Here is a tiny trained network, its code and every weight. The questions are about switching its units off for an input and a class, where a switched-off unit gives its printed mean instead of its output.

import numpy as np


def w(rows, s, z=0):
    codes = np.array(rows[::2]) - 128.0
    scale = np.full(codes.shape[1], s)
    scale[-1] = z or s
    return codes * scale


def f(y):
    return y / 2 * (1 + np.tanh(0.7978845608 * (y + 0.044715 * y**3)))


def log_softmax(a):
    a = a - a.max(-1, keepdims=True)
    return a - np.log(np.exp(a).sum(-1, keepdims=True))


def net(x, mask):
    res = np.array(x, float).reshape(1, 3) / 4 @ E
    y = f(res @ A[0][:, :-1].T + A[0][:, -1])
    res = res + np.where(mask, y, B[0][:, -1]) @ B[0][:, :-1]
    return log_softmax(res[-1] @ U[:, :-1].T + U[:, -1])


A, B = {}, {}
E = w([
[172,197,55,252,148,160],'x0',
[177,88,4,51,66,74],'x1',
[156,1,111,169,196,213],'x2',
],0.0097)
A[0] = w([
[107,87,204,55,109,117,111],'n0',
[68,172,183,149,148,146,118],'n1',
[95,216,141,117,95,76,132],'n2',
[171,70,107,133,183,111,146],'n3',
[164,163,91,201,129,115,113],'n4',
[119,138,63,190,133,180,134],'n5',
[129,181,196,134,161,235,113],'n6',
[199,103,74,131,92,58,144],'n7',
[126,211,148,126,118,76,127],'n8',
[109,140,181,142,170,135,104],'n9',
[147,119,166,98,105,148,242],'n10',
[193,114,68,75,133,132,125],'n11',
[181,190,114,170,134,104,112],'n12',
[101,77,167,107,120,86,115],'n13',
[170,152,105,231,94,128,113],'n14',
[88,162,183,187,134,181,115],'n15',
[124,173,105,128,117,41,191],'n16',
[148,43,128,177,154,120,124],'n17',
[137,100,112,106,149,185,181],'n18',
[121,7,114,185,127,194,121],'n19',
[123,146,111,140,156,114,251],'n20',
[141,171,166,134,90,61,101],'n21',
[102,136,75,127,93,53,83],'n22',
[61,117,194,156,141,121,91],'n23',
],0.012,0.011)
B[0] = w([
[154,62,50,55,229,97,218],'n0',
[103,148,42,147,59,173,202],'n1',
[185,179,177,63,127,142,230],'n2',
[178,195,174,194,99,179,189],'n3',
[128,43,71,87,192,67,199],'n4',
[164,92,128,79,199,128,206],'n5',
[95,136,49,134,73,160,222],'n6',
[101,143,66,166,123,189,220],'n7',
[179,172,194,57,82,221,210],'n8',
[156,136,67,108,91,196,176],'n9',
[76,163,128,161,238,123,227],'n10',
[68,149,35,185,44,232,197],'n11',
[218,48,141,63,194,78,188],'n12',
[202,83,96,49,215,108,178],'n13',
[174,39,131,34,194,92,210],'n14',
[105,144,60,125,83,161,219],'n15',
[132,203,166,165,138,158,235],'n16',
[221,179,202,110,78,196,197],'n17',
[130,203,148,117,139,129,197],'n18',
[229,198,208,85,87,142,245],'n19',
[20,200,155,175,221,102,232],'n20',
[254,121,174,98,98,175,184],'n21',
[177,126,104,144,58,122,180],'n22',
[174,87,64,129,80,156,181],'n23',
],0.0078,0.012)
U = w([
[219,163,240,130,107,154,91],'0',
[185,26,89,85,249,109,129],'1',
[138,136,14,179,70,161,122],'2',
[68,188,192,212,250,118,255],'3',
[126,71,141,170,141,87,82],'4',
[137,48,158,167,113,100,102],'5',
],0.012,0.0082)

Each question gives the input, the list of numbers given to net, and the class t.
The units are the neurons (one row each of A and B). Each row of codes is followed by its name. A weight is (code - 128) times the scale printed after its matrix; where a second scale follows, it is the last column's (A, B and U).
mask holds one flag per neuron, in row order. A switched-off neuron (its flag False) gives its mean, the last column of its row in B, instead of its output. The means were averaged over made-up inputs and are rounded, as every weight is.
A unit's drop is (log p(t) with every unit on - log p(t) with that unit switched off) / (log p(t) with every unit on - log p(t) with every unit switched off).
The circuit of an input: a set's keep is (log p(t) with only the set's units on - log p(t) with every unit switched off) / (log p(t) with every unit on - log p(t) with every unit switched off). Starting from the 12 units with the biggest drops (on a tie, the unit counted first), units are removed one at a time, each time the one whose removal leaves the highest keep (on an exact tie, the one counted first), for as long as the keep stays at least 0.8.
circuit, biggest first: the units of the circuit, biggest drop first
most important unit: the unit with the biggest drop
top k neurons: the k neurons with the biggest drops, biggest first
drop of u: that unit's drop, to one decimal
input [2,5,4], class 2: circuit, biggest first -> (n11)
input [5,-5,-3], class 1: circuit, biggest first -> (n14, n4)
input [4,-5,3], class 2: top 2 neurons -> (n6, n15)
input [3,2,0], class 3: top 2 neurons -> (n0, n13)
input [7,7,-4], class 1: top 3 neurons -> (n12, n14, n4)
input [2,-4,1], class 2: top 2 neurons -> (n6, n15)
input [8,8,-5], class 1: top 3 neurons -> (n12, n14, n4)
input [5,6,7], class 0: top 2 neurons -> (n19, n17)
input [-8,0,8], class 0: top 3 neurons -> (n19, n17, n3)
input [7,-8,4], class 2: top 3 neurons -> (n6, n15, n1)
input [7,6,-6], class 1: top 4 neurons -> (n4, n12, n14, n19)
input [8,-5,7], class 1: top 4 neurons -> (n14, n4, n5, n8)
input [2,7,5], class 2: top 2 neurons -> (n11, n7)
input [-5,-6,5], class 2: most important unit -> n6
input [-2,-8,7], class 2: top 2 neurons -> (n6, n15)
input [1,8,8], class 0: top 3 neurons -> (n19, n17, n3)
input [-5,7,0], class 2: drop of n11 -> 0.8
input [6,5,5], class 1: drop of n22 -> 0.1
input [3,-3,3], class 3: drop of n12 -> 0.2
input [0,4,2], class 2: drop of n1 -> -0.1
input [3,7,8], class 0: circuit, biggest first -> (n19)
